Here is a tiny trained network, its code and every weight. The questions are about switching its units off for an input and a target symbol, where a switched-off unit gives its printed mean instead of its output.

import numpy as np


def w(rows, s, z=0):
    codes = np.array(rows[::2]) - 128.0
    scale = np.full(codes.shape[1], s)
    scale[-1] = z or s
    return codes * scale


def norm(h):
    return h / np.sqrt((h * h).mean(-1, keepdims=True) + 1e-5)


def f(y):
    return np.maximum(y, 0)


def softmax(a):
    e = np.exp(a - a.max(-1, keepdims=True))
    return e / e.sum(-1, keepdims=True)


def log_softmax(a):
    a = a - a.max(-1, keepdims=True)
    return a - np.log(np.exp(a).sum(-1, keepdims=True))


def net(x, mask):
    ids = ['αβγδεηθλπστφψω'.index(c) for c in x.split()]
    T = len(ids)
    res = E[ids] + P[:T]
    r = norm(res)
    for j in range(3):
        rows = slice(2 * j, 2 * j + 2)
        q, k, v = (r @ M[0][rows].T for M in (Q, K, V))
        z = softmax(np.where(np.tri(T) > 0, q @ k.T / 2**0.5, -1e9)) @ v
        o = O[0][rows]
        res = res + np.where(mask[j], z, o[:, -1]) @ o[:, :-1]
    y = f(norm(res) @ A[0][:, :-1].T + A[0][:, -1])
    res = res + np.where(mask[3:7], y, B[0][:, -1]) @ B[0][:, :-1]
    return log_softmax(norm(res)[-1] @ U[:, :-1].T + U[:, -1])


Q, K, V, O, A, B = {}, {}, {}, {}, {}, {}
E = w([
[123,135,119,89],'α',
[145,139,109,118],'β',
[140,122,103,146],'γ',
[147,115,126,128],'δ',
[131,4,175,148],'ε',
[146,131,115,144],'η',
[134,144,118,88],'θ',
[175,147,116,143],'λ',
[100,135,106,102],'π',
[135,123,100,136],'σ',
[135,145,110,159],'τ',
[103,129,101,132],'φ',
[125,131,100,149],'ψ',
[171,155,122,137],'ω',
],0.027)
P = w([
[150,13,176,174],'0',
[141,53,3,85],'1',
[166,105,17,132],'2',
[154,117,25,112],'3',
[143,114,21,114],'4',
[142,108,29,117],'5',
[149,103,24,106],'6',
[142,94,28,95],'7',
[162,105,27,109],'8',
],0.0059)
Q[0] = w([
[133,116,106,151],'H0',
[146,207,135,91],'H0',
[179,71,6,102],'H1',
[115,159,130,121],'H1',
[122,104,179,116],'H2',
[104,99,109,78],'H2',
],0.021)
K[0] = w([
[134,104,150,115],'H0',
[112,142,82,88],'H0',
[104,59,249,146],'H1',
[140,136,129,122],'H1',
[123,100,209,84],'H2',
[77,138,99,27],'H2',
],0.016)
V[0] = w([
[192,64,85,95],'H0',
[144,105,153,145],'H0',
[221,189,148,86],'H1',
[122,186,125,249],'H1',
[122,126,129,165],'H2',
[171,129,66,142],'H2',
],0.015)
O[0] = w([
[105,84,194,109,247],'H0',
[192,193,145,85,120],'H0',
[119,239,244,91,85],'H1',
[170,102,96,27,73],'H1',
[172,77,131,81,117],'H2',
[45,115,133,59,229],'H2',
],0.011,0.014)
A[0] = w([
[110,223,225,113,190],'N0',
[30,43,154,67,46],'N1',
[127,83,169,223,100],'N2',
[186,144,124,2,3],'N3',
],0.013,0.0016)
B[0] = w([
[59,31,147,103,171],'N0',
[242,155,177,175,248],'N1',
[176,246,74,146,160],'N2',
[69,241,33,182,153],'N3',
],0.013,0.017)
U = w([
[93,209,145,196,43],'α',
[106,18,197,89,156],'β',
[173,118,112,85,182],'γ',
[222,185,211,141,2],'δ',
[154,112,137,121,71],'ε',
[178,246,119,109,83],'η',
[78,130,145,148,90],'θ',
[119,200,137,66,212],'λ',
[109,108,67,211,89],'π',
[175,70,134,78,72],'σ',
[141,153,64,56,240],'τ',
[89,25,79,91,145],'φ',
[135,73,87,73,208],'ψ',
[111,165,133,67,242],'ω',
],0.013,0.0037)

Each question gives the input, a string of symbols that net reads in full, and the target symbol t.
The units are the heads (2 rows each of Q, K, V and O) and the neurons (one row each of A and B). Each row of codes is followed by its name. A weight is (code - 128) times the scale printed after its matrix; where a second scale follows, it is the last column's (O, A, B and U).
mask holds one flag per unit, heads first, then neurons. A switched-off unit (its flag False) gives its mean, the last column of its rows in O or B, instead of its output. The means were averaged over made-up inputs and are rounded, as every weight is.
A unit's drop is (log p(t) with every unit on - log p(t) with that unit switched off) / (log p(t) with every unit on - log p(t) with every unit switched off).
The circuit of an input: a set's keep is (log p(t) with only the set's units on - log p(t) with every unit switched off) / (log p(t) with every unit on - log p(t) with every unit switched off). Starting from all 7 units, units are removed one at a time, each time the one whose removal leaves the highest keep (on an exact tie, the one counted first), for as long as the keep stays at least 0.8.
units of the circuit, in order: the units of the circuit, biggest drop first
unit that matters most: the unit with the biggest drop
top k neurons: the k neurons with the biggest drops, biggest first
which heads matter: for each layer, one digit per head in row order, 1 if its drop is at least 0.15 and else 0, layers parted by /
input β β η π π λ η φ, target β: units of the circuit, in order	(H1; N0; N3)
input φ β γ λ ψ τ, target φ: units of the circuit, in order	(H1)
input η β π β ω β η β, target η: which heads matter	010
input β η β λ, target β: units of the circuit, in order	(H1; N0)
input δ π β β β φ σ ω φ, target δ: top 2 neurons	(N1; N0)
input τ δ π β β β ε π, target π: which heads matter	111
input ω ψ θ π α ε β, target π: which heads matter	110
input α β ψ λ, target α: top 2 neurons	(N2; N1)
input τ ψ λ λ, target τ: units of the circuit, in order	(H1; N3)
input α γ φ α η π λ δ β, target α: top 2 neurons	(N2; N1)
input β β η β τ ω, target β: units of the circuit, in order	(H1; N0)
input δ ω φ π π π α β π, target δ: which heads matter	000
input β π φ π, target β: which heads matter	010
input π τ λ π θ, target π: unit that matters most	H1
input β η β σ δ ω φ, target β: top 3 neurons	(N0; N2; N3)
input η β π λ γ ω π, target η: units of the circuit, in order	(H1; N3; N1)
input β β ψ τ α γ, target β: top 2 neurons	(N0; N2)
input δ γ β φ, target δ: top 2 neurons	(N1; N0)
input δ τ π β σ, target δ: which heads matter	000
input α η γ ω ω π, target α: units of the circuit, in order	(H1)
input β β β θ β η δ, target β: top 3 neurons	(N0; N2; N3)
